Below are the code and all the weights of a small trained network. Each question names an input and a class and asks about switching units off, where a switched-off unit gives its printed mean instead of its output.

import numpy as np


def w(rows, s, z=0):
    codes = np.array(rows[::2]) - 128.0
    scale = np.full(codes.shape[1], s)
    scale[-1] = z or s
    return codes * scale


def f(y):
    return np.maximum(y, 0)


def log_softmax(a):
    a = a - a.max(-1, keepdims=True)
    return a - np.log(np.exp(a).sum(-1, keepdims=True))


def net(x, mask):
    res = np.array(x, float).reshape(1, 8) / 4 @ E
    y = f(res @ A[0][:, :-1].T + A[0][:, -1])
    res = res + np.where(mask, y, B[0][:, -1]) @ B[0][:, :-1]
    return log_softmax(res[-1] @ U[:, :-1].T + U[:, -1])


A, B = {}, {}
E = w([
[128,155,176,175,178,84],'x0',
[82,135,181,70,1,166],'x1',
[175,177,32,154,176,154],'x2',
[103,93,66,227,58,11],'x3',
[155,153,131,191,91,170],'x4',
[134,150,132,29,126,88],'x5',
[230,163,149,93,160,102],'x6',
[131,72,104,138,186,106],'x7',
],0.0071)
A[0] = w([
[116,104,41,179,88,200,229],'N0',
[123,178,176,91,127,149,137],'N1',
[143,115,108,106,157,67,223],'N2',
[230,79,165,123,77,95,185],'N3',
[100,89,133,198,88,129,108],'N4',
[128,105,160,121,97,109,94],'N5',
[180,136,167,102,251,102,80],'N6',
[179,230,70,122,92,177,180],'N7',
[131,162,143,172,168,117,72],'N8',
[150,131,166,205,90,150,64],'N9',
[68,58,202,129,135,158,191],'N10',
[101,83,230,180,122,169,178],'N11',
[105,95,235,145,149,175,124],'N12',
[104,84,153,190,100,128,152],'N13',
[185,115,148,100,67,155,161],'N14',
[130,73,206,122,141,133,123],'N15',
[106,165,113,101,99,112,254],'N16',
[197,172,155,170,158,191,144],'N17',
[188,94,153,124,59,77,170],'N18',
],0.012,0.0043)
B[0] = w([
[30,84,76,137,201,141,244],'N0',
[113,127,145,75,75,152,216],'N1',
[153,53,109,85,122,146,218],'N2',
[76,167,122,138,26,200,199],'N3',
[70,109,128,231,121,112,213],'N4',
[108,148,121,149,120,132,165],'N5',
[249,92,52,206,122,165,254],'N6',
[79,155,171,11,162,155,231],'N7',
[173,94,178,151,134,136,168],'N8',
[123,181,174,171,148,74,174],'N9',
[99,86,115,22,168,100,237],'N10',
[47,130,124,115,120,46,229],'N11',
[109,123,136,11,121,109,214],'N12',
[73,144,112,198,130,102,211],'N13',
[94,188,155,152,145,82,208],'N14',
[127,122,88,32,133,101,189],'N15',
[70,112,134,100,63,121,211],'N16',
[133,104,217,139,126,240,220],'N17',
[108,155,106,159,33,154,199],'N18',
],0.016,0.0083)
U = w([
[78,51,60,181,127,152,214],'0',
[94,151,186,235,110,81,98],'1',
[131,188,188,171,177,254,128],'2',
[199,113,127,143,146,65,2],'3',
[202,158,120,153,126,71,46],'4',
[248,58,155,201,109,165,134],'5',
[116,96,196,96,82,109,207],'6',
[150,160,92,163,49,157,128],'7',
],0.0083,0.004)

Each question gives the input, the list of numbers given to net, and the class t.
The units are the neurons (one row each of A and B). Each row of codes is followed by its name. A weight is (code - 128) times the scale printed after its matrix; where a second scale follows, it is the last column's (A, B and U).
mask holds one flag per neuron, in row order. A switched-off neuron (its flag False) gives its mean, the last column of its row in B, instead of its output. The means were averaged over made-up inputs and are rounded, as every weight is.
A unit's drop is (log p(t) with every unit on - log p(t) with that unit switched off) / (log p(t) with every unit on - log p(t) with every unit switched off).
The circuit of an input: a set's keep is (log p(t) with only the set's units on - log p(t) with every unit switched off) / (log p(t) with every unit on - log p(t) with every unit switched off). Starting from the 12 units with the biggest drops (on a tie, the unit counted first), units are removed one at a time, each time the one whose removal leaves the highest keep (on an exact tie, the one counted first), for as long as the keep stays at least 0.8.
units of the circuit, in order: the units of the circuit, biggest drop first
k most important neurons: the k neurons with the biggest drops, biggest first
drop when u is switched off: that unit's drop, to one decimal
input [7,-6,-4,1,4,-4,-8,3], class 1: units of the circuit, in order -> (N9; N13)
input [0,-4,7,1,8,-5,3,8], class 2: units of the circuit, in order -> (N17)
input [-4,1,-2,0,1,4,2,6], class 7: 2 most important neurons -> (N0; N7)
input [6,-6,-1,-4,-4,1,-7,-1], class 5: 2 most important neurons -> (N6; N0)
input [3,-2,-1,8,-6,0,4,-5], class 7: 2 most important neurons -> (N0; N18)
input [-7,8,-4,6,4,7,3,-7], class 7: 2 most important neurons -> (N18; N3)
input [7,2,4,7,3,-6,6,-8], class 1: 2 most important neurons -> (N9; N4)
input [-6,-6,7,-5,3,2,-3,5], class 2: 2 most important neurons -> (N17; N7)
input [-1,-4,2,3,-5,-1,5,-7], class 7: units of the circuit, in order -> (N0; N10)
input [4,-4,6,-5,-2,3,0,-2], class 5: drop when N6 is switched off -> 0.6
input [-2,1,-4,6,3,-6,-7,-5], class 1: drop when N10 is switched off -> -0.1
input [-4,-2,-2,5,-6,6,4,3], class 7: drop when N2 is switched off -> -0.1
input [-1,-1,-2,7,-1,0,8,0], class 7: drop when N12 is switched off -> 0.0
input [-1,-3,-7,4,5,-7,-8,-5], class 1: units of the circuit, in order -> (N9)
